Here is a tiny trained network, its code and every weight. The questions are about switching its units off for an input and a class, where a switched-off unit gives its printed mean instead of its output.

import numpy as np


def w(rows, s, z=0):
    codes = np.array(rows[::2]) - 128.0
    scale = np.full(codes.shape[1], s)
    scale[-1] = z or s
    return codes * scale


def f(y):
    return y / 2 * (1 + np.tanh(0.7978845608 * (y + 0.044715 * y**3)))


def log_softmax(a):
    a = a - a.max(-1, keepdims=True)
    return a - np.log(np.exp(a).sum(-1, keepdims=True))


def net(x, mask):
    res = np.array(x, float).reshape(1, 5) / 4 @ E
    y = f(res @ A[0][:, :-1].T + A[0][:, -1])
    res = res + np.where(mask, y, B[0][:, -1]) @ B[0][:, :-1]
    return log_softmax(res[-1] @ U[:, :-1].T + U[:, -1])


A, B = {}, {}
E = w([
[167,9,225,120,142,206,154,82],'x0',
[128,118,104,128,143,134,139,129],'x1',
[161,124,118,142,134,110,146,129],'x2',
[145,181,191,162,204,171,85,173],'x3',
[127,178,143,52,180,121,141,52],'x4',
],0.011)
A[0] = w([
[146,184,88,126,86,87,125,146,136],'n0',
[122,215,113,65,173,78,142,70,22],'n1',
[132,226,131,164,223,125,73,202,26],'n2',
[99,116,89,197,62,116,111,240,1],'n3',
[114,140,114,115,80,105,162,116,38],'n4',
[110,127,40,76,31,61,114,91,81],'n5',
[87,252,45,120,126,78,104,167,30],'n6',
],0.015,0.0021)
B[0] = w([
[152,40,144,123,143,138,135,106,191],'n0',
[173,221,18,92,127,126,15,112,205],'n1',
[57,157,116,206,72,171,234,212,213],'n2',
[169,228,49,53,159,133,41,67,205],'n3',
[64,136,107,132,114,145,153,157,159],'n4',
[74,181,154,222,98,174,215,225,231],'n5',
[161,7,230,85,163,85,118,62,252],'n6',
],0.011,0.02)
U = w([
[146,1,197,92,153,142,142,75,255],'0',
[76,147,133,156,112,168,207,171,36],'1',
[168,196,56,65,140,152,38,81,43],'2',
],0.011,0.0026)

Each question gives the input, the list of numbers given to net, and the class t.
The units are the neurons (one row each of A and B). Each row of codes is followed by its name. A weight is (code - 128) times the scale printed after its matrix; where a second scale follows, it is the last column's (A, B and U).
mask holds one flag per neuron, in row order. A switched-off neuron (its flag False) gives its mean, the last column of its row in B, instead of its output. The means were averaged over made-up inputs and are rounded, as every weight is.
A unit's drop is (log p(t) with every unit on - log p(t) with that unit switched off) / (log p(t) with every unit on - log p(t) with every unit switched off).
The circuit of an input: a set's keep is (log p(t) with only the set's units on - log p(t) with every unit switched off) / (log p(t) with every unit on - log p(t) with every unit switched off). Starting from all 7 units, units are removed one at a time, each time the one whose removal leaves the highest keep (on an exact tie, the one counted first), for as long as the keep stays at least 0.8.
units of the circuit, in order: the units of the circuit, biggest drop first
k most important neurons: the k neurons with the biggest drops, biggest first
drop of u: that unit's drop, to one decimal
input [-2,-2,-3,3,-7], class 2: units of the circuit, in order => (n3)
input [-6,0,-4,1,-6], class 0: 2 most important neurons => (n6; n1)
input [4,-7,-3,0,-5], class 2: 2 most important neurons => (n6; n5)
input [-7,7,-2,-8,4], class 1: 2 most important neurons => (n5; n4)
input [-8,8,8,-2,-2], class 0: 2 most important neurons => (n6; n0)
input [3,7,-3,-4,-5], class 2: 2 most important neurons => (n6; n2)
input [2,2,2,-4,4], class 1: 2 most important neurons => (n3; n6)
input [-6,3,8,6,3], class 0: 3 most important neurons => (n6; n5; n0)
input [-6,-2,-7,-7,4], class 1: 3 most important neurons => (n5; n4; n1)
input [2,-1,-7,4,-7], class 2: 2 most important neurons => (n3; n5)
input [2,6,-7,8,8], class 1: 2 most important neurons => (n2; n3)
input [4,0,2,6,6], class 1: 3 most important neurons => (n3; n6; n2)
input [-6,-4,-4,2,2], class 0: drop of n6 => 2.2
input [4,-5,4,6,2], class 1: units of the circuit, in order => (n6)
input [-2,-1,2,-1,-4], class 2: drop of n3 => 1.2
input [-7,0,3,1,-2], class 0: drop of n6 => 2.1
input [4,-4,1,-7,2], class 1: drop of n0 => 0.0
